Below are the code and all the weights of a small trained network. Each question names an input and a target symbol and asks about switching units off, where a switched-off unit gives its printed mean instead of its output.

import numpy as np


def w(rows, s, z=0):
    codes = np.array(rows[::2]) - 128.0
    scale = np.full(codes.shape[1], s)
    scale[-1] = z or s
    return codes * scale


def norm(h):
    return h / np.sqrt((h * h).mean(-1, keepdims=True) + 1e-5)


def f(y):
    return np.maximum(y, 0)


def softmax(a):
    e = np.exp(a - a.max(-1, keepdims=True))
    return e / e.sum(-1, keepdims=True)


def log_softmax(a):
    a = a - a.max(-1, keepdims=True)
    return a - np.log(np.exp(a).sum(-1, keepdims=True))


def net(x, mask):
    ids = ['ΓΛΠΣΩαδεξτψ'.index(c) for c in x.split()]
    T = len(ids)
    res = E[ids] + P[:T]
    r = norm(res)
    for j in range(2):
        rows = slice(2 * j, 2 * j + 2)
        q, k, v = (r @ M[0][rows].T for M in (Q, K, V))
        z = softmax(np.where(np.tri(T) > 0, q @ k.T / 2**0.5, -1e9)) @ v
        o = O[0][rows]
        res = res + np.where(mask[j], z, o[:, -1]) @ o[:, :-1]
    y = f(norm(res) @ A[0][:, :-1].T + A[0][:, -1])
    res = res + np.where(mask[2:6], y, B[0][:, -1]) @ B[0][:, :-1]
    return log_softmax(norm(res)[-1] @ U[:, :-1].T + U[:, -1])


Q, K, V, O, A, B = {}, {}, {}, {}, {}, {}
E = w([
[177,133,182,106,109,106],'Γ',
[165,162,179,73,113,94],'Λ',
[124,8,147,91,174,136],'Π',
[120,69,223,111,230,82],'Σ',
[165,104,133,153,125,118],'Ω',
[176,115,168,142,101,116],'α',
[185,104,184,111,102,102],'δ',
[150,143,129,196,111,136],'ε',
[160,98,101,155,84,158],'ξ',
[155,129,72,87,76,152],'τ',
[153,206,192,141,123,128],'ψ',
],0.016)
P = w([
[201,143,96,146,146,106],'0',
[135,148,95,157,116,94],'1',
[124,66,172,158,93,112],'2',
[199,137,115,139,157,141],'3',
[90,154,106,153,109,108],'4',
[118,75,184,127,92,135],'5',
[175,134,132,129,155,164],'6',
[2,115,151,139,112,150],'7',
[109,84,183,126,95,165],'8',
[186,130,125,134,171,174],'9',
],0.027)
Q[0] = w([
[154,226,32,140,142,103],'head 1',
[241,133,145,128,118,154],'head 1',
[5,139,104,151,56,21],'head 2',
[11,110,160,112,158,190],'head 2',
],0.016)
K[0] = w([
[153,66,107,138,150,10],'head 1',
[98,80,138,97,248,194],'head 1',
[164,172,113,159,44,81],'head 2',
[69,150,157,137,49,134],'head 2',
],0.017)
V[0] = w([
[147,95,23,93,32,192],'head 1',
[116,37,103,100,209,61],'head 1',
[159,10,180,162,80,88],'head 2',
[141,140,107,9,51,123],'head 2',
],0.014)
O[0] = w([
[151,145,101,96,4,154,58],'head 1',
[51,148,153,105,147,181,108],'head 1',
[112,54,176,145,157,126,254],'head 2',
[191,155,182,145,121,166,66],'head 2',
],0.023,0.0072)
A[0] = w([
[136,120,142,100,8,87,37],'neuron 1',
[131,28,206,72,34,181,3],'neuron 2',
[44,41,177,94,127,176,162],'neuron 3',
[222,114,191,7,185,147,36],'neuron 4',
],0.013)
B[0] = w([
[165,64,73,109,199,195,147],'neuron 1',
[62,150,7,173,227,107,153],'neuron 2',
[96,236,160,159,57,177,247],'neuron 3',
[33,136,66,90,36,74,141],'neuron 4',
],0.018,0.013)
U = w([
[195,26,210,182,209,71,118],'Γ',
[233,255,149,224,230,104,78],'Λ',
[108,187,125,189,139,118,101],'Π',
[76,126,183,120,245,125,206],'Σ',
[107,193,160,69,92,41,175],'Ω',
[94,70,195,242,2,28,1],'α',
[127,121,254,110,117,216,189],'δ',
[36,52,120,90,124,5,128],'ε',
[140,40,96,134,143,187,166],'ξ',
[217,170,179,105,109,160,190],'τ',
[110,184,28,247,201,62,75],'ψ',
],0.0098,0.0073)

Each question gives the input, a string of symbols that net reads in full, and the target symbol t.
The units are the heads (2 rows each of Q, K, V and O) and the neurons (one row each of A and B). Each row of codes is followed by its name. A weight is (code - 128) times the scale printed after its matrix; where a second scale follows, it is the last column's (O, A, B and U).
mask holds one flag per unit, heads first, then neurons. A switched-off unit (its flag False) gives its mean, the last column of its rows in O or B, instead of its output. The means were averaged over made-up inputs and are rounded, as every weight is.
A unit's drop is (log p(t) with every unit on - log p(t) with that unit switched off) / (log p(t) with every unit on - log p(t) with every unit switched off).
The circuit of an input: a set's keep is (log p(t) with only the set's units on - log p(t) with every unit switched off) / (log p(t) with every unit on - log p(t) with every unit switched off). Starting from all 6 units, units are removed one at a time, each time the one whose removal leaves the highest keep (on an exact tie, the one counted first), for as long as the keep stays at least 0.8.
units of the circuit, in order: the units of the circuit, biggest drop first
unit that matters most: the unit with the biggest drop
top k neurons: the k neurons with the biggest drops, biggest first
which heads matter: for each layer, one digit per head in row order, 1 if its drop is at least 0.15 and else 0, layers parted by /
input α α Λ α Λ, target α: unit that matters most -> head 2
input ψ Λ Π α ε ξ α τ α, target ξ: top 3 neurons -> [neuron 1; neuron 2; neuron 3]
input Λ Λ α Π τ Γ, target ξ: which heads matter -> 10
input ε α Λ ε ε α Λ ψ ε, target Γ: top 2 neurons -> [neuron 3; neuron 2]
input Λ ψ Σ, target Γ: which heads matter -> 10
input τ ε Ω α ψ τ ε α Λ Γ, target ε: which heads matter -> 00
input α ξ Λ ξ α ε τ Π α, target ξ: units of the circuit, in order -> [head 1; neuron 1; neuron 2]
input Λ ε ψ ε Γ ψ Λ ε Λ ξ, target ξ: units of the circuit, in order -> [head 1; neuron 3]
input α Ω α δ Ω ψ α, target Γ: units of the circuit, in order -> [head 1; neuron 3]
input ε ε α Λ Λ, target ε: units of the circuit, in order -> [neuron 3; head 1]
input α Γ ψ ξ Γ, target Γ: units of the circuit, in order -> [head 1; neuron 3; head 2]
input τ Λ Γ Σ Γ, target Λ: which heads matter -> 01
input ψ δ ψ, target Γ: which heads matter -> 10
input ε τ α Σ τ, target τ: which heads matter -> 11
input ξ α Ω Σ Λ Λ τ, target Σ: units of the circuit, in order -> [head 1]
input α ε α Σ Λ Λ Γ Σ, target Λ: units of the circuit, in order -> [head 2; head 1]
input α Λ α Λ α τ ξ τ Λ α, target Γ: top 2 neurons -> [neuron 3; neuron 2]
input Λ ψ α ξ α ε, target ψ: units of the circuit, in order -> [neuron 2; head 1]
input Π Π Ω ξ α ξ Π, target δ: which heads matter -> 00
input ψ ε ε, target Γ: which heads matter -> 10
input ε α τ Λ α Σ ψ ψ, target α: which heads matter -> 10
input τ Γ Λ τ Ω, target Γ: which heads matter -> 11
